Below is a small trained network, with its code and all its weights. Each question gives an input and a target symbol and asks what happens when units are switched off, that is, made to give their printed mean instead of their output.

import numpy as np


def w(rows, s, z=0):
    codes = np.array(rows[::2]) - 128.0
    scale = np.full(codes.shape[1], s)
    scale[-1] = z or s
    return codes * scale


def norm(h):
    return h / np.sqrt((h * h).mean(-1, keepdims=True) + 1e-5)


def f(y):
    return y / 2 * (1 + np.tanh(0.7978845608 * (y + 0.044715 * y**3)))


def softmax(a):
    e = np.exp(a - a.max(-1, keepdims=True))
    return e / e.sum(-1, keepdims=True)


def log_softmax(a):
    a = a - a.max(-1, keepdims=True)
    return a - np.log(np.exp(a).sum(-1, keepdims=True))


def net(x, mask):
    ids = ['βγζξτφψ'.index(c) for c in x.split()]
    T = len(ids)
    res = E[ids] + P[:T]
    q, k, v = (norm(res) @ M[0].T for M in (Q, K, V))
    z = softmax(np.where(np.tri(T) > 0, q @ k.T / 4**0.5, -1e9)) @ v
    res = res + np.where(mask[0], z, O[0][:, -1]) @ O[0][:, :-1]
    y = f(norm(res) @ A[0][:, :-1].T + A[0][:, -1])
    res = res + np.where(mask[1:25], y, B[0][:, -1]) @ B[0][:, :-1]
    return log_softmax(norm(res)[-1] @ U[:, :-1].T + U[:, -1])


Q, K, V, O, A, B = {}, {}, {}, {}, {}, {}
E = w([
[62,85,103,224],'β',
[54,44,165,242],'γ',
[25,151,254,133],'ζ',
[106,63,185,163],'ξ',
[145,107,38,50],'τ',
[109,88,129,196],'φ',
[75,90,86,191],'ψ',
],0.008)
P = w([
[199,255,100,186],'0',
[234,152,221,104],'1',
[211,96,170,140],'2',
[140,170,124,179],'3',
[134,96,200,158],'4',
[120,91,187,153],'5',
[127,76,181,114],'6',
[141,72,144,96],'7',
[116,113,114,145],'8',
[78,103,155,123],'9',
[94,85,148,109],'10',
[96,99,132,105],'11',
[78,104,113,131],'12',
],0.0083)
Q[0] = w([
[142,93,65,173],'H1',
[131,7,159,151],'H1',
[86,55,161,170],'H1',
[142,94,152,87],'H1',
],0.011)
K[0] = w([
[104,1,101,62],'H1',
[49,130,133,106],'H1',
[27,147,145,40],'H1',
[170,223,199,102],'H1',
],0.0059)
V[0] = w([
[131,114,25,142],'H1',
[41,49,124,38],'H1',
[106,19,73,234],'H1',
[224,113,1,132],'H1',
],0.0081)
O[0] = w([
[107,95,136,22,63],'H1',
[46,100,124,207,96],'H1',
[182,23,143,92,224],'H1',
[129,126,254,110,3],'H1',
],0.013,0.0056)
A[0] = w([
[97,72,173,137,152],'N1',
[120,90,170,135,110],'N2',
[119,175,30,138,128],'N3',
[119,69,101,144,153],'N4',
[128,149,191,105,209],'N5',
[199,131,53,146,86],'N6',
[129,129,122,75,154],'N7',
[49,147,215,177,255],'N8',
[68,153,44,147,157],'N9',
[93,127,159,88,82],'N10',
[106,192,133,220,164],'N11',
[122,134,115,120,79],'N12',
[41,137,107,137,147],'N13',
[163,107,86,151,146],'N14',
[144,91,74,125,130],'N15',
[90,116,162,143,104],'N16',
[128,118,125,158,116],'N17',
[59,129,132,177,119],'N18',
[186,126,82,123,107],'N19',
[74,191,38,143,98],'N20',
[115,145,109,103,89],'N21',
[112,137,124,129,87],'N22',
[110,157,71,6,173],'N23',
[174,134,121,24,176],'N24',
],0.012,0.0048)
B[0] = w([
[128,232,168,125,180],'N1',
[134,134,104,127,142],'N2',
[105,80,119,131,223],'N3',
[144,169,119,158,254],'N4',
[37,119,58,154,149],'N5',
[110,179,110,199,212],'N6',
[89,129,150,171,135],'N7',
[70,123,106,161,162],'N8',
[101,46,140,3,253],'N9',
[163,135,129,177,112],'N10',
[137,140,122,141,210],'N11',
[197,118,186,172,113],'N12',
[102,106,80,143,176],'N13',
[91,146,109,141,226],'N14',
[121,130,153,199,221],'N15',
[169,183,163,184,122],'N16',
[134,129,126,117,153],'N17',
[111,158,112,119,181],'N18',
[24,154,171,191,174],'N19',
[84,91,127,24,211],'N20',
[151,83,150,159,110],'N21',
[179,107,176,131,113],'N22',
[93,64,134,248,144],'N23',
[76,113,83,166,193],'N24',
],0.0066,0.0063)
U = w([
[145,35,130,83,105],'β',
[134,101,93,181,17],'γ',
[83,110,47,75,18],'ζ',
[103,222,90,200,254],'ξ',
[16,139,254,98,94],'τ',
[174,114,143,85,178],'φ',
[146,22,176,62,187],'ψ',
],0.0095,0.0027)

Each question gives the input, a string of symbols that net reads in full, and the target symbol t.
The units are the heads (4 rows each of Q, K, V and O) and the neurons (one row each of A and B). Each row of codes is followed by its name. A weight is (code - 128) times the scale printed after its matrix; where a second scale follows, it is the last column's (O, A, B and U).
mask holds one flag per unit, heads first, then neurons. A switched-off unit (its flag False) gives its mean, the last column of its rows in O or B, instead of its output. The means were averaged over made-up inputs and are rounded, as every weight is.
A unit's drop is (log p(t) with every unit on - log p(t) with that unit switched off) / (log p(t) with every unit on - log p(t) with every unit switched off).
The circuit of an input: a set's keep is (log p(t) with only the set's units on - log p(t) with every unit switched off) / (log p(t) with every unit on - log p(t) with every unit switched off). Starting from the 12 units with the biggest drops (on a tie, the unit counted first), units are removed one at a time, each time the one whose removal leaves the highest keep (on an exact tie, the one counted first), for as long as the keep stays at least 0.8.
units of the circuit, in order: the units of the circuit, biggest drop first
most important unit: the unit with the biggest drop
k most important neurons: the k neurons with the biggest drops, biggest first
drop of u: that unit's drop, to one decimal
input τ ψ φ β ξ ξ φ β γ γ ζ, target ξ: units of the circuit, in order -> N20, N9
input ψ ψ φ β ξ τ τ ξ, target τ: units of the circuit, in order -> H1, N1
input τ φ β τ ξ ψ β τ τ ψ τ γ, target τ: units of the circuit, in order -> H1, N1
input γ ζ ζ ψ β ζ, target ζ: units of the circuit, in order -> H1, N9, N20
input ψ ψ γ γ ξ ξ, target ξ: most important unit -> N9
input ζ γ β, target ξ: units of the circuit, in order -> N6, H1
input ζ ψ β, target ξ: units of the circuit, in order -> H1, N6
input ξ ζ β τ τ ψ, target ξ: 2 most important neurons -> N9, N1
input ζ ψ τ τ ψ φ, target ξ: 2 most important neurons -> N9, N1
input ψ φ τ β τ τ, target τ: 2 most important neurons -> N1, N9
input ψ ψ τ ξ τ φ, target τ: 2 most important neurons -> N1, N6
input β ξ ψ ξ β ψ γ ψ φ, target ψ: drop of H1 -> 1.5
input τ ψ ψ ξ, target ψ: drop of N6 -> 0.1
input β τ ψ, target τ: drop of N9 -> 0.2
input τ τ ξ, target τ: units of the circuit, in order -> H1
